Below is a small trained network, with its code and all its weights. Each question gives an input and a target symbol and asks what happens when units are switched off, that is, made to give their printed mean instead of their output.

import numpy as np


def w(rows, s, z=0):
    codes = np.array(rows[::2]) - 128.0
    scale = np.full(codes.shape[1], s)
    scale[-1] = z or s
    return codes * scale


def norm(h):
    return h / np.sqrt((h * h).mean(-1, keepdims=True) + 1e-5)


def f(y):
    return np.maximum(y, 0)


def softmax(a):
    e = np.exp(a - a.max(-1, keepdims=True))
    return e / e.sum(-1, keepdims=True)


def log_softmax(a):
    a = a - a.max(-1, keepdims=True)
    return a - np.log(np.exp(a).sum(-1, keepdims=True))


def net(x, mask):
    ids = ['αγδεζηθλπφψω'.index(c) for c in x.split()]
    T = len(ids)
    res = E[ids] + P[:T]
    u = 0
    for l in range(3):
        r = norm(res)
        for j in range(2):
            rows = slice(4 * j, 4 * j + 4)
            q, k, v = (r @ M[l][rows].T for M in (Q, K, V))
            z = softmax(np.where(np.tri(T) > 0, q @ k.T / 4**0.5, -1e9)) @ v
            o = O[l][rows]
            res = res + np.where(mask[u + j], z, o[:, -1]) @ o[:, :-1]
        u += 2
        y = f(norm(res) @ A[l][:, :-1].T + A[l][:, -1])
        res = res + np.where(mask[u : u + 4], y, B[l][:, -1]) @ B[l][:, :-1]
        u += 4
    return log_softmax(norm(res)[-1] @ U[:, :-1].T + U[:, -1])


Q, K, V, O, A, B = {}, {}, {}, {}, {}, {}
E = w([
[121,160,152],'α',
[93,110,107],'γ',
[139,126,128],'δ',
[95,130,155],'ε',
[100,105,128],'ζ',
[141,158,135],'η',
[155,160,110],'θ',
[188,154,64],'λ',
[81,169,187],'π',
[98,111,147],'φ',
[122,146,136],'ψ',
[92,250,217],'ω',
],0.022)
P = w([
[129,143,141],'0',
[59,146,75],'1',
[159,67,91],'2',
[152,153,155],'3',
[84,176,86],'4',
[87,124,250],'5',
[158,154,155],'6',
[117,169,61],'7',
[91,124,246],'8',
[174,160,159],'9',
[130,168,57],'10',
[100,123,248],'11',
[166,155,157],'12',
[138,160,58],'13',
],0.014)
Q[0] = w([
[181,184,244],'0.h0',
[167,69,190],'0.h0',
[156,111,197],'0.h0',
[91,155,116],'0.h0',
[210,149,53],'0.h1',
[166,150,187],'0.h1',
[202,142,137],'0.h1',
[255,72,133],'0.h1',
],0.0099)
K[0] = w([
[159,143,190],'0.h0',
[154,63,241],'0.h0',
[148,115,252],'0.h0',
[97,127,107],'0.h0',
[186,130,102],'0.h1',
[122,168,210],'0.h1',
[251,69,162],'0.h1',
[151,136,113],'0.h1',
],0.013)
V[0] = w([
[138,176,123],'0.h0',
[8,201,98],'0.h0',
[123,139,48],'0.h0',
[39,254,86],'0.h0',
[85,5,109],'0.h1',
[44,97,99],'0.h1',
[97,142,228],'0.h1',
[86,184,191],'0.h1',
],0.0071)
O[0] = w([
[66,72,130,146],'0.h0',
[133,166,91,253],'0.h0',
[126,253,78,87],'0.h0',
[101,72,151,251],'0.h0',
[138,72,136,88],'0.h1',
[189,212,165,171],'0.h1',
[101,158,144,232],'0.h1',
[224,112,135,241],'0.h1',
],0.0061,0.0047)
A[0] = w([
[229,72,175,2],'0.n0',
[76,170,2,100],'0.n1',
[182,129,237,194],'0.n2',
[173,89,197,26],'0.n3',
],0.0069,0.0025)
B[0] = w([
[72,76,19,155],'0.n0',
[80,149,254,197],'0.n1',
[60,101,199,254],'0.n2',
[212,96,99,170],'0.n3',
],0.0089,0.0059)
Q[1] = w([
[127,116,249],'1.h0',
[165,239,155],'1.h0',
[78,79,126],'1.h0',
[233,50,110],'1.h0',
[114,158,49],'1.h1',
[103,123,149],'1.h1',
[223,89,143],'1.h1',
[191,176,222],'1.h1',
],0.014)
K[1] = w([
[75,161,252],'1.h0',
[190,153,140],'1.h0',
[116,69,121],'1.h0',
[24,153,59],'1.h0',
[97,187,9],'1.h1',
[217,175,152],'1.h1',
[157,59,110],'1.h1',
[89,154,229],'1.h1',
],0.013)
V[1] = w([
[169,162,206],'1.h0',
[134,79,85],'1.h0',
[203,147,164],'1.h0',
[201,250,85],'1.h0',
[179,141,179],'1.h1',
[146,127,146],'1.h1',
[167,145,111],'1.h1',
[106,75,241],'1.h1',
],0.012)
O[1] = w([
[88,153,96,192],'1.h0',
[142,135,177,79],'1.h0',
[31,204,133,130],'1.h0',
[2,136,142,44],'1.h0',
[38,107,104,149],'1.h1',
[113,123,119,135],'1.h1',
[165,132,119,90],'1.h1',
[87,169,91,245],'1.h1',
],0.0073,0.013)
A[1] = w([
[95,44,94,46],'1.n0',
[143,76,9,128],'1.n1',
[136,103,127,243],'1.n2',
[65,88,240,2],'1.n3',
],0.013,0.0057)
B[1] = w([
[63,102,28,159],'1.n0',
[248,154,154,167],'1.n1',
[48,91,174,217],'1.n2',
[164,138,209,254],'1.n3',
],0.012,0.0048)
Q[2] = w([
[106,96,97],'2.h0',
[135,110,2],'2.h0',
[150,145,144],'2.h0',
[60,176,176],'2.h0',
[104,51,136],'2.h1',
[143,139,164],'2.h1',
[90,115,150],'2.h1',
[134,193,98],'2.h1',
],0.018)
K[2] = w([
[100,109,69],'2.h0',
[157,100,25],'2.h0',
[194,136,168],'2.h0',
[71,204,145],'2.h0',
[116,182,194],'2.h1',
[78,135,190],'2.h1',
[120,184,164],'2.h1',
[76,120,2],'2.h1',
],0.016)
V[2] = w([
[145,185,101],'2.h0',
[75,250,216],'2.h0',
[80,128,247],'2.h0',
[247,96,60],'2.h0',
[124,150,85],'2.h1',
[209,180,68],'2.h1',
[71,143,122],'2.h1',
[152,52,88],'2.h1',
],0.011)
O[2] = w([
[150,136,157,134],'2.h0',
[202,94,81,251],'2.h0',
[141,100,3,208],'2.h0',
[57,148,185,28],'2.h0',
[57,183,103,116],'2.h1',
[46,170,64,80],'2.h1',
[173,222,167,153],'2.h1',
[143,30,54,79],'2.h1',
],0.006,0.014)
A[2] = w([
[54,234,89,229],'2.n0',
[124,221,208,197],'2.n1',
[99,104,2,254],'2.n2',
[104,138,31,70],'2.n3',
],0.0085,0.0046)
B[2] = w([
[111,108,247,250],'2.n0',
[141,95,44,238],'2.n1',
[64,151,59,254],'2.n2',
[162,162,129,170],'2.n3',
],0.015,0.0056)
U = w([
[111,171,106,46],'α',
[84,156,148,104],'γ',
[135,129,53,20],'δ',
[165,163,86,32],'ε',
[62,21,33,166],'ζ',
[189,212,254,74],'η',
[34,63,183,166],'θ',
[143,102,188,253],'λ',
[117,175,106,107],'π',
[229,159,82,146],'φ',
[195,154,137,124],'ψ',
[62,146,136,113],'ω',
],0.014,0.0046)

Each question gives the input, a string of symbols that net reads in full, and the target symbol t.
The units are the heads (4 rows each of Q, K, V and O) and the neurons (one row each of A and B). Each row of codes is followed by its name. A weight is (code - 128) times the scale printed after its matrix; where a second scale follows, it is the last column's (O, A, B and U).
mask holds one flag per unit, layer by layer, with each layer's heads first. A switched-off unit (its flag False) gives its mean, the last column of its rows in O or B, instead of its output. The means were averaged over made-up inputs and are rounded, as every weight is.
A unit's drop is (log p(t) with every unit on - log p(t) with that unit switched off) / (log p(t) with every unit on - log p(t) with every unit switched off).
unit that matters most: the unit with the biggest drop
k most important neurons: the k neurons with the biggest drops, biggest first
k most important neurons of layer l: the k neurons of layer l with the biggest drops, biggest first
which heads matter: for each layer, one digit per head in row order, 1 if its drop is at least 0.15 and else 0, layers parted by /
input ζ ω φ π π φ φ ζ, target φ: most important neuron of layer 1 -> (1.n0)
input α λ ω α η ζ φ π ω π λ ζ ζ ψ, target ζ: which heads matter -> 10 / 01 / 01
input φ δ ζ, target λ: which heads matter -> 00 / 10 / 10
input π φ ε δ α π ζ λ, target ζ: which heads matter -> 11 / 11 / 01
input ε η α ψ ψ η, target φ: which heads matter -> 00 / 01 / 10
input γ ω θ, target λ: which heads matter -> 01 / 10 / 10
input α φ α π π φ φ π δ φ, target ζ: which heads matter -> 10 / 00 / 00
input ω φ α π λ θ ζ θ, target ζ: which heads matter -> 01 / 11 / 01
input λ θ ζ φ φ, target φ: which heads matter -> 10 / 10 / 00
input φ ψ γ ψ λ η ψ ω π φ γ, target φ: 2 most important neurons of layer 1 -> (1.n2, 1.n0)
input λ φ φ, target λ: which heads matter -> 00 / 00 / 10
input γ ζ ψ θ η π φ π γ, target λ: which heads matter -> 00 / 00 / 00
input ζ ω ε δ φ ε δ, target λ: which heads matter -> 01 / 10 / 10
input π ω ψ φ φ, target φ: 2 most important neurons -> (0.n1, 0.n2)
input γ θ φ ψ φ φ γ θ ε ω φ π ζ, target θ: which heads matter -> 00 / 00 / 10
input ω γ π δ, target λ: unit that matters most -> 2.h0
input δ ζ ψ ω λ ε ζ φ γ φ α λ, target λ: 3 most important neurons of layer 1 -> (1.n1, 1.n2, 1.n3)
input φ ε φ ε λ π δ η δ φ ω, target φ: 4 most important neurons -> (0.n1, 0.n0, 1.n0, 0.n2)
input η λ θ φ ε, target φ: 2 most important neurons -> (0.n3, 0.n2)
input γ ψ θ φ π ζ φ ω, target φ: unit that matters most -> 0.h1
input φ π η, target λ: 2 most important neurons of layer 1 -> (1.n3, 1.n2)
input π ε φ φ ε, target φ: 2 most important neurons -> (0.n2, 0.n0)
input ψ φ δ π φ α ζ ψ, target ζ: 3 most important neurons -> (1.n0, 0.n1, 0.n2)
input ζ ζ θ ψ ζ θ φ η π ψ ζ ζ ζ, target θ: 2 most important neurons -> (1.n0, 0.n0)
